[[141 101 146 133 126 129]
 [134 136 135 131 131 131]
 [133 106 134 123 131 129]
 [116 128 112 122 125 124]
 [123 121 123 129 122 125]
 [128 138 126 124 134 130]
 [142 125 146 135 131 132]
 [118 124 115 122 126 125]] Out: 134

[[129 129 123 127 127 133 129]
 [132 132 145 128 118 120 120]
 [130 126 124 126 130 133 127]
 [130 124 125 125 133 134 125]
 [133 131 142 128 117 121 119]
 [136 116 108 123 132 120 136]
 [138 110 103 125 127 126 137]
 [132 118 128 123 139 135 119]
 [134 125 118 119 139 111 132]
 [130 133 151 127 119 116 124]] Out: 132

[[131 125 133 108 124 149]
 [125 125 131 110 120 153]
 [112 128 131 117 114 148]
 [135 125 136 110 130 150]
 [118 126 131 113 118 151]
 [108 133 143 135 112 128]] Out: 125

[[131 121 128 111 132 136 123 126 144 123 126 131 128 128]
 [130 150 122 126 130 133 116 130 135 128 132 128 138 138]
 [114 139 120 120 130 129 143 130 136 129 124 133 127 137]
 [127 141 116 125 135 125 136 128 136 123 122 135 135 142]
 [126 144 118 129 126 125 124 125 135 124 125 118 131 137]
 [139 121 118 126 129 131 122 126 121 125 119 133 128 131]] Out: 130

[[124 125 133 130 127 140 128 130 140 129 115 136 120 131 111 127]
 [135 133 136 132 131 154 135 137 152 137 115 150 124 143 111 132]
 [126 129 152 146 137 157 137 141 156 137 116 147 124 138 108 135]
 [126 129 151 145 137 153 136 141 153 137 119 144 125 136 112 135]
 [125 130 151 147 138 152 136 141 151 137 121 143 126 135 114 136]
 [131 134 136 139 139 116 133 133 117 131 152 118 143 124 155 136]
 [131 134 136 140 139 115 133 133 117 131 153 117 144 124 156 136]
 [127 130 149 143 136 156 136 141 156 137 116 147 124 139 108 135]
 [126 129 147 143 135 151 135 139 151 135 118 143 124 135 112 134]
 [124 128 149 144 136 152 135 139 152 135 117 143 124 135 110 134]] Out: 135

[[114 127 127 129 133 128 127 122]
 [131 139 124 128 120 117 122 136]
 [137 125 124 129 119 152 117 124]
 [113 120 128 128 146 143 113 139]
 [138 129 136 111 149 132 122 123]
 [133 126 125 117 139 127 122 132]
 [131 149 132 132 127 117 130 125]] Out: 131

[[111 122 128 110 138 134 131 153 127 133 129]
 [122 125 136 125 126 135 129 140 134 116 133]
 [128 117 135 129 120 132 127 142 151 116 135]
 [117 117 129 124 132 129 130 146 137 126 131]
 [128 111 131 129 131 129 128 146 136 129 129]] Out: 122

[[121 120 142 134 134 126 115 125 143 115 143 128 117]
 [139 149 134 125 124 135 128 114 124 112 123 139 153]
 [137 142 140 113 129 134 133 121 115 117 119 133 152]
 [115 127 136 124 137 138 114 135 122 129 138 134 123]
 [135 141 144 114 129 133 128 117 118 110 123 135 147]] Out: 139
---
array([[101, 148, 144, 123, 149],
       [139, 126, 125, 142, 119],
       [136, 116, 120, 117, 123]]) --> 142

array([[135, 144, 107, 110, 135],
       [121, 130, 135, 150, 132]]) --> 110

array([[129, 109, 119, 143, 134, 116, 106],
       [131, 129, 104, 113, 116, 122, 129]]) --> 116

array([[129, 109, 134, 109],
       [113, 100, 144, 134],
       [114, 118, 140, 133]]) --> 144

array([[144, 132, 131, 139, 124, 125, 131],
       [123, 121, 118, 124, 138, 138, 124],
       [153, 139, 132, 145, 121, 123, 131]]) --> 138

array([[156, 148, 130, 106],
       [109, 136, 141, 121],
       [127, 122, 118, 121]]) --> 141
---
array([[120, 129, 127, 143, 132, 149],
       [118, 142, 131, 128, 128, 140],
       [136, 128, 135, 108, 136, 108]]) Out: 136

array([[125, 146, 155, 113],
       [133, 130, 115, 114],
       [130, 130, 122, 131]]) Out: 130

array([[141, 124, 113, 128, 125],
       [124, 112, 127, 104, 115],
       [151, 140, 143, 146, 125]]) Out: 151

array([[132, 140, 108, 120,  99, 156],
       [140, 154, 141, 130, 135, 123],
       [129, 141, 127, 124, 131, 106]]) Out: 129

array([[142, 117, 128, 113, 120, 114],
       [117, 121, 139, 134, 120, 151],
       [115, 135, 128, 149, 124, 143]]) Out: 115

array([[150, 106, 148, 147],
       [130, 142, 109, 121],
       [134, 101, 140, 142]]) Out: 134

array([[128, 139, 130, 148, 135, 116, 131],
       [140, 140, 133, 143, 132, 115, 128],
       [131, 128, 131, 150, 125, 119, 118]]) Out: 131
---
[125 149 124 105 107 123] ans = 125, 123

[[117 144 134 106 118 106 137]
 [100 116 137 132 116 133 138]
 [110 117 111 130 111 136 142]] ans = 117, 142

[[128 138 154 142 131]
 [118 113 144 114 137]
 [102 105 127 106 106]] ans = 128, 106

[[113 150 130 124 146]
 [110 110 154 102 153]
 [150 143 152 112 111]] ans = 113, 111

[[137 118 120 114]
 [134 129 156 118]
 [130 124 109 121]] ans = 137, 121

[137 137 101 115 131 127 115] ans = 137, 115
---
[152 116 138 118] ⇒ 152, 116

[[102 153 126 133 135 128 106]
 [150 145 100 148 138 124 103]] ⇒ 153, 100

[153 149 119 134 126 129 127] ⇒ 153, 119

[[143 113 129 139]
 [147 116 146 137]
 [146 150 145 108]] ⇒ 150, 108

[131 132 124 121 150 138 122] ⇒ 150, 121

[100 146 113 115 113] ⇒ 146, 100
